Here is a tiny trained network, its code and every weight. The questions are about switching its units off for an input and a class, where a switched-off unit gives its printed mean instead of its output.

import numpy as np


def w(rows, s, z=0):
    codes = np.array(rows[::2]) - 128.0
    scale = np.full(codes.shape[1], s)
    scale[-1] = z or s
    return codes * scale


def f(y):
    return y / 2 * (1 + np.tanh(0.7978845608 * (y + 0.044715 * y**3)))


def log_softmax(a):
    a = a - a.max(-1, keepdims=True)
    return a - np.log(np.exp(a).sum(-1, keepdims=True))


def net(x, mask):
    res = np.array(x, float).reshape(1, 5) / 4 @ E
    y = f(res @ A[0][:, :-1].T + A[0][:, -1])
    res = res + np.where(mask, y, B[0][:, -1]) @ B[0][:, :-1]
    return log_softmax(res[-1] @ U[:, :-1].T + U[:, -1])


A, B = {}, {}
E = w([
[157,100,49,19,110],'x0',
[81,246,101,111,47],'x1',
[24,154,120,87,220],'x2',
[171,187,1,178,195],'x3',
[30,68,51,181,80],'x4',
],0.0089)
A[0] = w([
[176,177,145,68,155,116],'n0',
[46,158,144,114,179,76],'n1',
[168,118,30,70,149,88],'n2',
[139,153,85,167,148,53],'n3',
[91,99,102,145,107,78],'n4',
[72,137,131,101,192,44],'n5',
[132,38,118,118,181,68],'n6',
[92,109,104,162,109,69],'n7',
[84,122,144,91,150,76],'n8',
[82,139,127,105,179,46],'n9',
[113,77,149,21,80,92],'n10',
[95,184,101,73,80,106],'n11',
[85,82,104,158,116,68],'n12',
[152,127,85,177,176,45],'n13',
[85,75,61,94,78,95],'n14',
[130,171,125,219,168,97],'n15',
[76,110,130,214,117,99],'n16',
[147,127,84,157,171,75],'n17',
[116,171,103,80,74,82],'n18',
[193,127,130,175,98,98],'n19',
[96,119,118,197,122,127],'n20',
[102,100,189,132,117,90],'n21',
[130,96,94,137,80,61],'n22',
[164,157,165,120,163,56],'n23',
[191,126,132,175,59,57],'n24',
[94,131,208,170,124,78],'n25',
[102,120,156,106,121,55],'n26',
[186,113,140,162,47,106],'n27',
[164,164,159,104,152,8],'n28',
[99,115,201,143,105,84],'n29',
[103,87,67,117,103,79],'n30',
[107,156,128,104,140,2],'n31',
[151,151,77,125,137,83],'n32',
[107,101,162,99,84,56],'n33',
[107,119,173,112,107,44],'n34',
[153,199,202,150,153,92],'n35',
[138,76,144,128,120,62],'n36',
[191,7,129,168,158,68],'n37',
[124,85,79,67,106,109],'n38',
[84,122,131,199,115,116],'n39',
[121,202,129,160,44,86],'n40',
[176,163,76,119,160,95],'n41',
[183,111,111,166,69,59],'n42',
[131,174,114,205,172,94],'n43',
[97,191,133,143,87,41],'n44',
],0.014,0.0072)
B[0] = w([
[183,125,135,66,108,226],'n0',
[82,106,82,77,161,221],'n1',
[95,58,158,167,72,233],'n2',
[144,176,92,142,102,170],'n3',
[163,220,116,93,107,161],'n4',
[70,173,75,68,134,191],'n5',
[135,252,200,190,197,206],'n6',
[158,183,129,86,104,159],'n7',
[88,152,87,121,130,167],'n8',
[83,157,128,101,119,172],'n9',
[117,93,111,211,52,249],'n10',
[138,161,175,192,185,226],'n11',
[167,189,131,100,121,170],'n12',
[116,184,113,162,106,179],'n13',
[182,116,153,87,114,215],'n14',
[103,62,138,171,76,210],'n15',
[155,124,181,71,108,202],'n16',
[123,159,97,168,100,176],'n17',
[147,174,176,164,183,199],'n18',
[108,106,119,111,132,195],'n19',
[174,97,167,100,117,186],'n20',
[133,161,103,165,90,205],'n21',
[131,122,128,97,130,158],'n22',
[167,198,145,85,107,176],'n23',
[79,121,84,70,153,205],'n24',
[101,84,148,171,90,218],'n25',
[116,182,84,137,105,147],'n26',
[47,111,66,73,159,230],'n27',
[164,216,122,102,102,159],'n28',
[122,132,90,170,92,215],'n29',
[157,122,144,95,109,180],'n30',
[114,167,107,121,132,129],'n31',
[131,119,101,158,90,175],'n32',
[143,176,67,161,105,184],'n33',
[132,176,97,144,89,165],'n34',
[174,93,177,67,106,234],'n35',
[112,172,104,156,141,158],'n36',
[124,218,183,158,175,254],'n37',
[138,66,176,98,129,198],'n38',
[186,83,164,75,123,191],'n39',
[132,189,183,188,200,227],'n40',
[112,119,129,157,95,207],'n41',
[56,158,75,73,144,190],'n42',
[111,100,113,159,93,205],'n43',
[132,192,165,183,172,179],'n44',
],0.011,0.009)
U = w([
[168,171,181,169,233,77],'0',
[149,131,97,173,36,75],'1',
[246,133,165,20,105,87],'2',
[67,127,90,47,184,132],'3',
[151,80,180,124,96,254],'4',
[175,18,162,123,218,144],'5',
],0.013,0.017)

Each question gives the input, the list of numbers given to net, and the class t.
The units are the neurons (one row each of A and B). Each row of codes is followed by its name. A weight is (code - 128) times the scale printed after its matrix; where a second scale follows, it is the last column's (A, B and U).
mask holds one flag per neuron, in row order. A switched-off neuron (its flag False) gives its mean, the last column of its row in B, instead of its output. The means were averaged over made-up inputs and are rounded, as every weight is.
A unit's drop is (log p(t) with every unit on - log p(t) with that unit switched off) / (log p(t) with every unit on - log p(t) with every unit switched off).
The circuit of an input: a set's keep is (log p(t) with only the set's units on - log p(t) with every unit switched off) / (log p(t) with every unit on - log p(t) with every unit switched off). Starting from the 12 units with the biggest drops (on a tie, the unit counted first), units are removed one at a time, each time the one whose removal leaves the highest keep (on an exact tie, the one counted first), for as long as the keep stays at least 0.8.
units of the circuit, in order: the units of the circuit, biggest drop first
k most important neurons: the k neurons with the biggest drops, biggest first
drop of u: that unit's drop, to one decimal
input [1,-6,-7,0,-5], class 3: units of the circuit, in order	[n27; n42]
input [2,4,7,-7,-1], class 1: units of the circuit, in order	[n10]
input [-5,4,-8,-6,5], class 3: 3 most important neurons	[n27; n24; n42]
input [8,-3,-1,7,-5], class 4: 2 most important neurons	[n2; n38]
input [-8,-3,8,-7,-8], class 2: 2 most important neurons	[n35; n23]
input [3,8,3,0,8], class 0: 4 most important neurons	[n11; n40; n18; n44]
input [8,-6,-4,2,-4], class 4: 2 most important neurons	[n2; n40]
input [-4,-1,7,5,3], class 3: 2 most important neurons	[n1; n5]
input [4,4,-6,-3,5], class 3: 3 most important neurons	[n27; n42; n24]
input [-7,-3,7,-6,-2], class 3: 2 most important neurons	[n1; n5]
input [7,7,-8,-4,-4], class 3: 3 most important neurons	[n27; n24; n42]
input [-3,-4,5,-4,4], class 3: 2 most important neurons	[n1; n5]
input [6,1,5,2,1], class 4: 2 most important neurons	[n2; n27]
input [-5,-4,5,-2,1], class 3: units of the circuit, in order	[n1]
input [6,2,-1,-1,4], class 4: 3 most important neurons	[n10; n2; n0]
input [-6,0,6,-5,1], class 3: 3 most important neurons	[n1; n5; n10]
input [-7,6,5,3,-8], class 2: 2 most important neurons	[n35; n0]
input [6,-8,4,-1,-7], class 0: 2 most important neurons	[n6; n37]
input [2,-4,-2,0,0], class 0: drop of n37	0.2
input [-1,5,-5,5,2], class 0: units of the circuit, in order	[n40]
input [-5,0,6,-7,8], class 2: drop of n20	0.1
input [1,-3,2,-4,1], class 1: drop of n43	-0.1
input [1,0,5,-8,1], class 1: drop of n41	0.0
